Below are the code and all the weights of a small trained network. Each question names an input and a class and asks about switching units off, where a switched-off unit gives its printed mean instead of its output.

import numpy as np


def w(rows, s, z=0):
    codes = np.array(rows[::2]) - 128.0
    scale = np.full(codes.shape[1], s)
    scale[-1] = z or s
    return codes * scale


def f(y):
    return np.maximum(y, 0)


def log_softmax(a):
    a = a - a.max(-1, keepdims=True)
    return a - np.log(np.exp(a).sum(-1, keepdims=True))


def net(x, mask):
    res = np.array(x, float).reshape(1, 5) / 4 @ E
    y = f(res @ A[0][:, :-1].T + A[0][:, -1])
    res = res + np.where(mask, y, B[0][:, -1]) @ B[0][:, :-1]
    return log_softmax(res[-1] @ U[:, :-1].T + U[:, -1])


A, B = {}, {}
E = w([
[129,128,121,124,128,131,132,127,132],'x0',
[113,63,120,19,161,121,1,126,109],'x1',
[188,192,28,122,143,120,92,241,128],'x2',
[226,121,95,103,49,51,108,59,181],'x3',
[57,210,142,153,102,209,20,94,223],'x4',
],0.0087)
A[0] = w([
[154,144,163,113,144,82,74,128,132,246],'N1',
[178,172,83,116,93,137,106,224,157,101],'N2',
[45,132,174,154,251,159,161,193,61,115],'N3',
[128,73,98,30,188,104,67,156,22,118],'N4',
[113,93,119,39,157,125,21,93,113,79],'N5',
[108,218,99,204,81,107,183,120,132,90],'N6',
[169,161,38,74,196,119,97,201,130,136],'N7',
[112,164,155,191,156,104,194,111,129,161],'N8',
[101,60,187,70,136,132,117,57,123,141],'N9',
[155,142,133,91,76,57,107,102,160,121],'N10',
[163,155,126,134,53,113,155,118,152,146],'N11',
[68,61,184,129,78,136,196,41,143,89],'N12',
[53,253,128,114,93,188,59,114,254,104],'N13',
[91,100,152,118,111,116,5,157,149,145],'N14',
[200,129,134,152,56,74,110,116,171,102],'N15',
[144,88,117,91,101,76,190,160,37,113],'N16',
[131,158,166,152,122,192,52,95,168,88],'N17',
[106,82,151,50,154,122,69,141,120,93],'N18',
[69,127,109,171,177,219,120,173,128,151],'N19',
[204,86,123,108,95,101,132,73,220,81],'N20',
[134,176,142,184,108,124,139,142,107,98],'N21',
],0.0087,0.014)
B[0] = w([
[121,139,108,128,2,164,112,113,124,251],'N1',
[121,155,203,194,172,109,70,168,192,189],'N2',
[64,81,101,163,116,54,97,89,113,226],'N3',
[112,133,131,106,131,165,192,120,171,211],'N4',
[125,102,107,103,209,204,171,108,185,186],'N5',
[120,105,96,130,181,223,190,142,191,184],'N6',
[152,121,190,233,110,108,96,169,146,219],'N7',
[145,132,79,112,98,191,179,144,194,211],'N8',
[201,175,195,180,86,110,55,175,188,192],'N9',
[36,67,92,117,167,117,57,73,107,175],'N10',
[88,132,98,130,108,143,95,82,144,182],'N11',
[176,121,209,173,177,126,72,205,166,189],'N12',
[162,147,155,31,143,3,221,149,85,246],'N13',
[109,137,82,129,99,152,179,153,173,203],'N14',
[65,62,142,164,163,100,158,84,121,176],'N15',
[159,127,112,68,123,79,233,175,60,204],'N16',
[171,126,178,98,158,74,162,148,111,178],'N17',
[131,131,88,107,193,145,188,133,190,169],'N18',
[106,58,93,157,94,120,81,78,105,212],'N19',
[91,90,112,159,194,93,111,97,126,169],'N20',
[105,112,127,130,137,162,159,111,173,153],'N21',
],0.0083,0.013)
U = w([
[189,138,126,50,155,27,201,140,68,100],'0',
[135,132,109,129,69,121,135,118,132,246],'1',
[127,128,84,108,191,197,182,110,170,76],'2',
[184,138,166,190,154,95,80,170,148,85],'3',
[56,88,83,141,165,76,106,57,93,83],'4',
[159,189,98,110,2,198,99,83,24,147],'5',
],0.01,0.014)

Each question gives the input, the list of numbers given to net, and the class t.
The units are the neurons (one row each of A and B). Each row of codes is followed by its name. A weight is (code - 128) times the scale printed after its matrix; where a second scale follows, it is the last column's (A, B and U).
mask holds one flag per neuron, in row order. A switched-off neuron (its flag False) gives its mean, the last column of its row in B, instead of its output. The means were averaged over made-up inputs and are rounded, as every weight is.
A unit's drop is (log p(t) with every unit on - log p(t) with that unit switched off) / (log p(t) with every unit on - log p(t) with every unit switched off).
The circuit of an input: a set's keep is (log p(t) with only the set's units on - log p(t) with every unit switched off) / (log p(t) with every unit on - log p(t) with every unit switched off). Starting from the 12 units with the biggest drops (on a tie, the unit counted first), units are removed one at a time, each time the one whose removal leaves the highest keep (on an exact tie, the one counted first), for as long as the keep stays at least 0.8.
units of the circuit, in order: the units of the circuit, biggest drop first
k most important neurons: the k neurons with the biggest drops, biggest first
drop when u is switched off: that unit's drop, to one decimal
input [-7,4,7,5,-5], class 1: units of the circuit, in order	[N13]
input [2,0,-3,6,3], class 4: 3 most important neurons	[N10; N20; N15]
input [0,-1,-5,2,1], class 3: units of the circuit, in order	[N12; N9]
input [-6,-8,-8,2,-1], class 2: 4 most important neurons	[N8; N6; N7; N2]
input [0,2,6,2,-4], class 3: 3 most important neurons	[N7; N13; N2]
input [3,8,-2,-8,-5], class 2: 3 most important neurons	[N4; N18; N5]
input [-6,7,3,6,-3], class 2: units of the circuit, in order	[N5; N4]
input [1,-5,5,5,-1], class 2: 4 most important neurons	[N6; N3; N9; N19]
input [7,-7,4,8,4], class 4: units of the circuit, in order	[N15; N10]
input [4,8,8,5,-2], class 2: 3 most important neurons	[N5; N4; N18]
input [-2,-2,-7,-2,-6], class 3: 3 most important neurons	[N12; N13; N9]
input [-7,-7,-5,-8,-6], class 4: 2 most important neurons	[N3; N13]
input [2,6,-2,3,6], class 0: 2 most important neurons	[N13; N17]
input [-1,-5,8,1,-1], class 3: units of the circuit, in order	[N2]
input [-2,0,5,-4,0], class 3: 2 most important neurons	[N7; N2]
input [-5,-2,-3,7,6], class 4: units of the circuit, in order	[N10; N20]
input [2,3,-8,6,3], class 3: drop when N12 is switched off	0.4
input [5,-7,-2,5,7], class 0: drop when N7 is switched off	0.0
input [3,-1,2,6,1], class 4: drop when N20 is switched off	0.1
input [-7,1,8,0,-3], class 3: units of the circuit, in order	[N7]
